Moves between objects:
state | s p h b o
gd | cd - cq fc lb
gn | jf dq fj - gt
mq | lb - tq mh tt
qs | cr fp pf rn lg
gt | gs mh pm - bt
gq | zt nl lt - fj
zt | rj bs gq - gn
fg | pf pp cr tg nl
gs | zz pq gt - rn
cd | nq - gd qz ms
fc | qz gd dq jf pq
tt | fp - pp pf rr
lt | gq zb rj - dr
ms | tq - lb tc dt
lb | ms - mq pq fp
bs | lg rr nl zt dq
pq | tc lb mh gs qs
dt | pp - fp cr nj
rr | bc - gz bs cq
jr | dq nq qz fj qr
pp | tt - dt fg gz
fj | gn jr dr - pm
nq | cq - cd jr tq
fp | dt - tt qs bc
tn | tg cr rn - lt
tc | qr ms pq zz cr
dq | fc cq jr gn mh
bc | nj - rr lg gd
pf | qs tt fg bt bs
rj | lt lg zt - jf
tq | mq - ms qr pp
cr | fg dt qs tn zb
nl | bs gz zb gq jr
bt | rn pf tg - zt
lg | zb bc bs rj fc
qr | mh tq tc pm fg
zb | nl nj lg lt qz
qz | jr cd fc dr tc
mh | pq mq qr gt pf
rn | tn qs bt - rj
jf | dr fc gn - gs
nj | gz - bc zb cd
dr | fj qz jf - zz
cq | gd - nq dq mq
gz | rr - nj nl nq
tg | bt fg tn - gq
zz | pm tc gs - tn
pm | gt qr zz - tg

In the rows, zero is written as 46.

The rows follow the links: the fewer symbols apart two objects are, the more alike their rows tend to be.

Row, then object:
[ 66  31  82  36  36  43  55  76  49  26  39  37  29  45  39  56  44  51  67  34  41  45  43  61  39  63  42  40  53  53  53  46  18  51  21  25  53  59  82  22  59  22  50  46  31  40  55  35  37  58  41  46  44  44  29  65  40  51  33  40  50  41]: fp
[ 63  42  84  43  44  65  57  55  46  36  49  36  16  37  41  54  39  54  50  21  38  28  25  55  45  68  34  33  51  54  56  33  39  39  27  24  61  45  77  29  52  36  53  45  50  36  63  58  48  60  46  49  47  38  24  56  44  44  38  46  46  33]: bc
[ 33  60  22  54  66  34  39  19  24  64  69  56  52  39  66  62  35  41  14  37  37  39  36  27  57  45  37  28  50  46  39  50  72  56  53  49  50  23  31  57  52  59  62  45  72  58  35  36  31  43  47  57  58  49  62  40  52  42  56  43  57  43]: gn
[ 43  44  49  63  37  85  58  57  76  41  49  46  56  40  44  21  56  47  63  45  70  42  55  62  56  44  46  60  42  43  50  29  51  44  59  49  54  53  50  42  28  48  35  44  49  41  51  93  65  32  48  45  53  38  39  40  48  49  23  47  19  50]: zb
[ 31  59  31  51  71  15  32  35  39  45  52  46  75  41  69  47  49  41  23  40  69  48  39  31  59  46  35  48  40  33  49  57  65  73  49  43  47  37  52  56  59  34  51  39  50  48  38  23  15  24  49  31  55  59  61  38  52  58  43  44  64  47]: gs
[ 55  51  60  63  27  71  47  53  52  38  56  55  49  35  57  28  42  50  36  16  68  27  53  68  49  50  34  48  47  51  55  24  58  51  45  30  63  40  58  39  50  30  61  48  67  34  44  90  43  38  34  45  43  39  33  48  31  38  27  25  38  40]: lg
[ 45  55  37  50  37  41  32  30  72  33  29  35  80  57  50  21  62  44  38  73  57  69  56  52  47  37  69  84  35  39  53  60  43  54  61  44  46  67  49  48  44  27  29  59  37  53  52  49  55  22  36  24  47  53  54  37  49  57  37  48  41  51]: tc
[ 32  66  29  54  65  41  36  28  46  55  65  44  74  39  79  54  45  41  12  31  59  30  29  33  65  50  32  40  43  37  53  49  71  57  43  38  56  28  53  66  58  42  54  44  69  47  36  50  34  29  55  40  56  56  53  27  48  49  41  44  58  41]: jf
[ 46  66  37  57  43  64  33  20  73  49  37  27  68  49  60  29  51  44  33  58  55  46  38  64  53  49  64  74  36  42  47  53  53  41  64  43  44  57  45  48  36  38  33  54  67  55  64  81  75  21  35  37  45  61  50  40  56  53  43  62  26  38]: qz
[ 55  28  38  57  23  39  39  62  27  38  59  78  37  53  31  33  44  62  52  46  58  44  80  61  20  25  42  55  55  48  37  36  51  49  41  54  46  44  43  33  52  45  57  59  41  41  14  43  26  55  31  57  34  38  36  63  28  19  48  15  51  46]: pf
[ 29  54  16  48  69  12  40  32  27  50  68  58  55  48  56  54  43  43  26  49  51  47  52  24  48  32  40  38  52  43  44  55  62  63  42  64  50  34  42  60  63  54  57  48  50  56  29  14  11  49  53  43  50  50  66  49  46  45  65  41  76  50]: gt
[ 67  58  77  27  44  25  33  41  43  20  33  21  47  52  51  66  44  39  36  41  34  53  26  57  39  68  55  55  45  45  53  54  24  47  20  16  55  69  80  34  60  17  37  56  41  48  62  27  45  56  32  38  40  58  45  61  41  52  44  43  58  42]: lb
[ 65  24  63  34  37  47  56  71  43  42  29  45  23  53  16  46  49  55  83  58  22  65  59  49  39  42  57  40  60  51  42  47  12  31  46  51  40  59  47  35  39  58  44  49  18  50  50  29  63  68  52  58  34  41  39  58  48  39  53  51  44  49]: pp
[ 51  69  46  57  40  59  27  19  57  43  59  37  70  51  71  40  39  38  17  29  53  34  39  66  42  50  51  61  43  53  47  47  69  52  38  28  66  49  53  52  48  25  48  57  74  45  47  72  50  24  19  41  44  59  42  44  40  43  33  37  43  36]: fc

Each walk starts at a row. The symbols on each line, taken left to right, move it on to the next object.
Answer with the object's row; about right is enough.
start [ 53  41  53  62  23  43  38  68  51  25  50  64  53  44  48  29  53  65  40  40  86  41  73  65  42  43  36  65  38  40  56  36  52  63  47  37  62  50  65  38  55  17  46  51  37  33  39  60  25  47  40  29  44  36  35  59  33  43  32  21  49  43]
p s s o s h: [ 64  30  65  35  41  67  66  60  40  50  42  41  14  44  20  52  47  44  81  41  17  49  42  45  44  57  53  32  59  61  44  35  26  17  40  48  41  47  40  25  30  67  47  48  44  48  59  54  75  69  46  69  40  37  41  53  46  36  52  57  38  41]
b o s o p: [ 68  50  66  23  37  23  31  33  26  39  29  34  35  64  27  67  34  45  48  45  19  50  43  45  34  53  59  42  64  59  37  53  32  43  26  34  44  64  64  33  54  34  44  60  46  47  53  17  45  68  27  56  39  57  47  63  29  32  66  43  64  46]
start [ 48  65  28  47  44  65  36  10  49  65  47  43  47  61  35  39  48  45  43  70  34  49  56  54  46  27  68  65  52  51  34  47  58  27  66  62  38  49  26  59  24  58  38  56  70  58  48  67  76  39  26  58  42  52  54  39  45  40  56  53  32  48]
o s s o s: [ 42  33  44  60  20  57  49  68  68  30  32  50  55  43  34   8  63  63  69  56  71  56  70  63  48  35  44  72  38  35  54  46  38  45  59  56  47  64  46  46  36  40  35  46  20  40  49  63  56  36  57  35  50  39  45  43  46  52  34  42  34  48]
o o b o s: [ 32  45   3  49  66  22  42  36  44  60  43  50  64  54  52  46  46  40  44  64  49  66  57  18  53  29  48  46  48  40  43  64  52  48  68  64  35  38  13  66  43  65  43  38  38  58  33  23  30  44  66  43  55  51  74  32  60  57  62  53  57  55]
start [ 49  28  27  61  20  54  51  62  46  43  42  62  40  56  13  16  54  52  76  66  56  56  91  51  39  21  58  62  53  41  41  43  38  39  65  67  36  62  25  38  38  58  41  50  25  43  34  47  48  49  50  51  43  32  44  48  44  38  53  39  42  54]
h o b o: [ 30  66  30  52  75  53  50  31  65  53  48  39  66  39  69  47  57  38  34  50  56  50  38  29  70  46  48  49  35  33  57  54  67  52  62  58  47  39  34  68  45  60  40  40  59  49  50  55  49  20  68  43  60  59  58  28  62  64  47  64  38  50]
o o o s o: [ 23  59  11  48  72  50  50  23  43  80  56  53  51  45  58  56  50  31  30  58  40  52  38  27  52  30  51  37  47  44  37  52  65  43  74  66  41  29  13  61  43  74  41  40  61  54  47  44  54  40  60  55  56  46  59  27  63  56  53  64  39  52]
start [ 45  50  26  47  33  34  27  27  48  47  35  49  64  69  30  30  50  47  49  74  41  64  67  49  32  22  67  78  46  41  37  52  40  36  69  65  35  69  23  58  35  43  34  63  41  59  42  38  53  43  34  38  45  56  55  49  47  36  62  46  49  50]
h o h h h o: [ 49  38  43  56  30  75  53  48  49  55  55  61  38  47  27  26  47  51  67  48  49  37  63  58  40  26  51  57  55  53  38  24  42  21  63  68  36  43  27  51  21  69  49  45  53  52  40  81  74  51  42  57  47  33  40  36  44  29  53  34  19  46]
p h h o: [ 62  62  79  29  45  53  48  32  49  34  41  24  42  45  52  74  46  40  39  31  28  32  18  49  49  67  53  44  49  59  47  46  37  41  27  13  52  49  74  44  50  22  43  53  66  45  65  51  59  48  28  58  38  59  36  57  39  46  42  54  48  40]
start [ 27  51  20  52  66  20  50  43  62  54  42  40  77  44  68  39  59  41  29  63  57  64  41  29  65  37  47  56  39  29  53  68  50  59  67  57  45  48  39  64  53  55  33  34  28  50  49  31  35  25  72  25  61  49  69  35  67  69  51  58  51  54]
p b p s s: [ 52  59  31  51  30  21  17  20  28  39  54  56  56  66  44  41  33  43  23  57  47  46  68  56  20  23  62  64  57  54  40  49  50  48  49  52  46  54  45  51  55  23  51  67  56  58  32  27  23  48  21  48  43  49  53  55  26  33  54  24  69  45]
p o b p o b: [ 52  43  51  59  30  72  46  53  32  61  71  76  26  42  44  42  31  51  44  24  51  24  64  70  30  35  41  41  59  56  40  26  62  36  47  49  51  33  40  38  38  46  63  48  67  43  24  76  43  54  29  63  42  36  31  50  34  24  45  25  43  45]
start [ 28  28  18  55  52  42  54  63  36  49  50  67  49  39  43  37  60  56  60  53  59  59  70  35  54  22  38  39  49  39  46  54  55  55  60  76  36  37  21  49  47  70  49  35  19  47  24  31  35  50  78  40  59  38  58  40  60  53  59  37  46  60]
s o h: [ 28  37  28  53  62  60  62  52  37  69  62  66  39  34  48  40  52  42  56  51  56  43  50  33  60  38  26  30  48  44  40  42  59  43  67  67  40  21  16  65  32  82  52  26  45  43  32  57  45  53  73  60  58  42  57  30  58  48  53  52  34  55]
o p s: [ 53  68  36  53  37  54  23   3  32  57  65  60  49  61  57  50  27  44  18  44  41  29  59  63  38  33  54  54  55  53  38  38  67  42  47  41  43  40  42  54  44  36  55  63  84  50  41  62  50  43  14  58  43  50  44  51  29  26  46  33  48  40]
start [ 68  30  69  31  32  32  51  60  26  33  44  54  19  44  23  55  41  52  69  42  24  42  57  50  28  49  45  35  59  54  40  47  21  43  19  34  39  56  59  29  57  37  55  55  34  44  48  23  43  78  36  56  36  45  37  70  34  35  52  36  60  42]
s o s s o: [ 60  53  66  27  44  58  50  32  43  55  31  25  25  57  29  62  35  34  61  63   6  45  24  51  38  58  66  42  55  65  36  50  34  17  43  35  37  55  42  44  37  55  40  49  56  49  68  44  80  64  36  62  41  52  41  52  49  43  54  63  36  45]
b p h o s: [ 64  43  56  25  44  36  39  40  40  40  25  34  33  57  21  57  41  41  66  72  11  68  48  42  35  53  74  51  55  56  49  59  20  31  32  40  33  67  46  43  41  48  37  53  34  55  64  15  66  65  38  50  33  59  53  48  44  50  59  59  52  51]
start [ 22  36  26  55  61  26  44  66  23  54  68  73  40  39  51  51  48  54  47  38  61  49  61  34  40  31  25  26  49  37  44  50  62  63  45  69  44  29  33  49  62  62  63  37  45  37  18  24  12  53  64  54  53  34  51  51  44  44  57  34  61  55]
o p b: [ 32  44  30  56  57  47  60  52  30  63  75  69  35  37  61  57  48  50  36  26  53  31  47  31  48  44  21  18  51  47  47  42  66  53  45  59  48  11  30  56  45  72  66  28  58  46  23  50  24  53  62  65  60  38  45  41  47  49  52  33  55  51]
s h p b h h: [ 28  44  33  57  67  66  64  64  61  57  54  49  51  29  61  35  57  48  51  45  68  48  40  31  72  52  23  37  34  35  54  37  55  55  64  61  48  30  33  58  35  62  43  20  43  36  47  62  52  28  78  47  57  46  54  26  65  61  40  60  35  49]
